Here is a tiny trained network, its code and every weight. The questions are about switching its units off for an input and a target symbol, where a switched-off unit gives its printed mean instead of its output.

import numpy as np


def w(rows, s, z=0):
    codes = np.array(rows[::2]) - 128.0
    scale = np.full(codes.shape[1], s)
    scale[-1] = z or s
    return codes * scale


def norm(h):
    return h / np.sqrt((h * h).mean(-1, keepdims=True) + 1e-5)


def f(y):
    return y / 2 * (1 + np.tanh(0.7978845608 * (y + 0.044715 * y**3)))


def softmax(a):
    e = np.exp(a - a.max(-1, keepdims=True))
    return e / e.sum(-1, keepdims=True)


def log_softmax(a):
    a = a - a.max(-1, keepdims=True)
    return a - np.log(np.exp(a).sum(-1, keepdims=True))


def net(x, mask):
    ids = ['αδεηθμξστφω'.index(c) for c in x.split()]
    T = len(ids)
    res = E[ids] + P[:T]
    r = norm(res)
    for j in range(3):
        rows = slice(3 * j, 3 * j + 3)
        q, k, v = (r @ M[0][rows].T for M in (Q, K, V))
        z = softmax(np.where(np.tri(T) > 0, q @ k.T / 3**0.5, -1e9)) @ v
        o = O[0][rows]
        res = res + np.where(mask[j], z, o[:, -1]) @ o[:, :-1]
    y = f(norm(res) @ A[0][:, :-1].T + A[0][:, -1])
    res = res + np.where(mask[3:7], y, B[0][:, -1]) @ B[0][:, :-1]
    return log_softmax(norm(res)[-1] @ U[:, :-1].T + U[:, -1])


Q, K, V, O, A, B = {}, {}, {}, {}, {}, {}
E = w([
[222,125,118,65,96,247,59],'α',
[39,143,119,81,86,81,85],'δ',
[123,120,146,160,116,99,140],'ε',
[125,106,147,151,115,96,136],'η',
[38,123,37,206,128,238,181],'θ',
[126,101,131,61,144,66,63],'μ',
[202,73,99,175,195,99,137],'ξ',
[116,90,144,164,96,92,134],'σ',
[93,114,152,231,151,166,63],'τ',
[144,111,61,96,156,4,52],'φ',
[111,107,144,178,104,88,138],'ω',
],0.021)
P = w([
[151,186,121,17,203,253,199],'0',
[94,113,47,208,102,182,89],'1',
[117,113,74,196,79,163,99],'2',
[115,125,72,200,84,171,103],'3',
[129,107,90,201,83,153,103],'4',
[126,117,79,204,74,152,112],'5',
[139,120,102,205,70,164,104],'6',
[147,126,95,194,80,164,98],'7',
],0.0052)
Q[0] = w([
[220,144,67,91,173,176,71],'head 0',
[173,134,164,219,87,122,170],'head 0',
[185,138,114,106,108,3,162],'head 0',
[118,136,156,65,113,82,87],'head 1',
[111,135,148,138,48,95,111],'head 1',
[99,121,134,125,177,162,85],'head 1',
[60,128,101,89,185,95,79],'head 2',
[183,150,63,129,194,191,54],'head 2',
[171,197,190,103,205,243,80],'head 2',
],0.013)
K[0] = w([
[180,81,41,149,132,147,59],'head 0',
[145,133,229,118,206,186,178],'head 0',
[153,110,155,82,156,73,169],'head 0',
[133,124,115,104,118,85,102],'head 1',
[76,154,203,134,133,120,153],'head 1',
[126,101,72,139,108,133,62],'head 1',
[96,126,137,149,120,95,8],'head 2',
[188,150,69,191,113,154,55],'head 2',
[130,119,124,168,114,187,29],'head 2',
],0.016)
V[0] = w([
[19,89,120,133,89,77,124],'head 0',
[114,122,102,223,113,197,186],'head 0',
[50,216,158,152,138,135,66],'head 0',
[148,120,139,139,129,201,139],'head 1',
[115,29,43,105,76,155,128],'head 1',
[94,141,114,194,62,134,29],'head 1',
[107,254,137,176,120,118,127],'head 2',
[97,100,139,149,103,212,101],'head 2',
[184,187,122,129,155,172,135],'head 2',
],0.0095)
O[0] = w([
[88,247,193,143,160,148,180,124],'head 0',
[56,146,40,65,169,130,119,251],'head 0',
[88,185,60,208,225,112,84,35],'head 0',
[99,88,137,168,122,182,128,125],'head 1',
[118,157,114,71,171,150,194,179],'head 1',
[114,69,43,63,166,213,104,188],'head 1',
[254,186,113,181,101,69,130,55],'head 2',
[89,59,168,78,166,18,186,108],'head 2',
[150,153,48,93,56,110,75,86],'head 2',
],0.0079,0.0032)
A[0] = w([
[201,167,114,181,141,36,25,4],'neuron 0',
[181,29,99,123,130,56,176,53],'neuron 1',
[65,214,176,119,112,63,93,77],'neuron 2',
[126,92,154,107,244,86,73,225],'neuron 3',
],0.012,0.0048)
B[0] = w([
[88,213,54,174,14,118,247,228],'neuron 0',
[200,149,157,95,210,87,183,237],'neuron 1',
[195,175,119,43,177,163,11,236],'neuron 2',
[157,122,178,159,51,79,101,253],'neuron 3',
],0.013,0.0053)
U = w([
[148,89,84,52,70,153,97,89],'α',
[132,207,121,59,175,100,86,156],'δ',
[160,104,166,179,121,216,154,87],'ε',
[165,174,165,205,187,156,170,109],'η',
[105,149,76,135,179,194,183,210],'θ',
[143,126,215,105,63,95,87,48],'μ',
[200,111,130,132,194,91,189,234],'ξ',
[71,140,196,76,130,119,185,156],'σ',
[109,86,107,176,150,93,70,111],'τ',
[155,190,94,124,58,107,165,206],'φ',
[83,136,95,55,133,11,132,3],'ω',
],0.012,0.0031)

Each question gives the input, a string of symbols that net reads in full, and the target symbol t.
The units are the heads (3 rows each of Q, K, V and O) and the neurons (one row each of A and B). Each row of codes is followed by its name. A weight is (code - 128) times the scale printed after its matrix; where a second scale follows, it is the last column's (O, A, B and U).
mask holds one flag per unit, heads first, then neurons. A switched-off unit (its flag False) gives its mean, the last column of its rows in O or B, instead of its output. The means were averaged over made-up inputs and are rounded, as every weight is.
A unit's drop is (log p(t) with every unit on - log p(t) with that unit switched off) / (log p(t) with every unit on - log p(t) with every unit switched off).
The circuit of an input: a set's keep is (log p(t) with only the set's units on - log p(t) with every unit switched off) / (log p(t) with every unit on - log p(t) with every unit switched off). Starting from all 7 units, units are removed one at a time, each time the one whose removal leaves the highest keep (on an exact tie, the one counted first), for as long as the keep stays at least 0.8.
units of the circuit, in order: the units of the circuit, biggest drop first
unit that matters most: the unit with the biggest drop
top k neurons: the k neurons with the biggest drops, biggest first
heads that matter: for each layer, one digit per head in row order, 1 if its drop is at least 0.15 and else 0, layers parted by /
drop of u: that unit's drop, to one decimal
input θ δ θ σ α ε ω, target ω: heads that matter -> 101
input α φ η σ, target ξ: units of the circuit, in order -> (neuron 1; head 0)
input ξ ξ α ε, target α: units of the circuit, in order -> (head 0)
input θ φ ω δ, target δ: units of the circuit, in order -> (head 0; neuron 2)
input α ω θ ε η, target ξ: heads that matter -> 000
input θ α ε α τ δ η η, target ω: units of the circuit, in order -> (head 0; head 2)
input η σ ω ω, target μ: heads that matter -> 110
input ω τ η ω ω ε, target δ: heads that matter -> 100
input σ ε ω ε δ ε, target σ: heads that matter -> 001
input τ α σ, target τ: units of the circuit, in order -> (head 0; neuron 3; head 1)
input ε α ω τ δ η ε τ, target τ: top 3 neurons -> (neuron 3; neuron 0; neuron 2)
input α ω ω, target ξ: heads that matter -> 000
input μ α η τ ω ε, target ε: heads that matter -> 101
input σ ε η μ σ, target σ: units of the circuit, in order -> (head 2)
input δ μ ω, target η: heads that matter -> 100
input μ φ η ε ε ε ω, target ε: heads that matter -> 101
input δ ω ε ε η, target η: heads that matter -> 100
input η α ε τ ω δ ε, target μ: heads that matter -> 110
input δ μ τ δ ε σ, target η: heads that matter -> 100
input μ θ ω ω ξ σ, target ε: unit that matters most -> head 0
input σ σ θ ω, target σ: drop of head 2 -> 0.4
input θ ξ ω δ ε, target ω: drop of head 2 -> 0.4
input α ε ε, target ξ: drop of head 2 -> 0.1
input τ σ α η φ ε, target τ: drop of head 0 -> 0.8
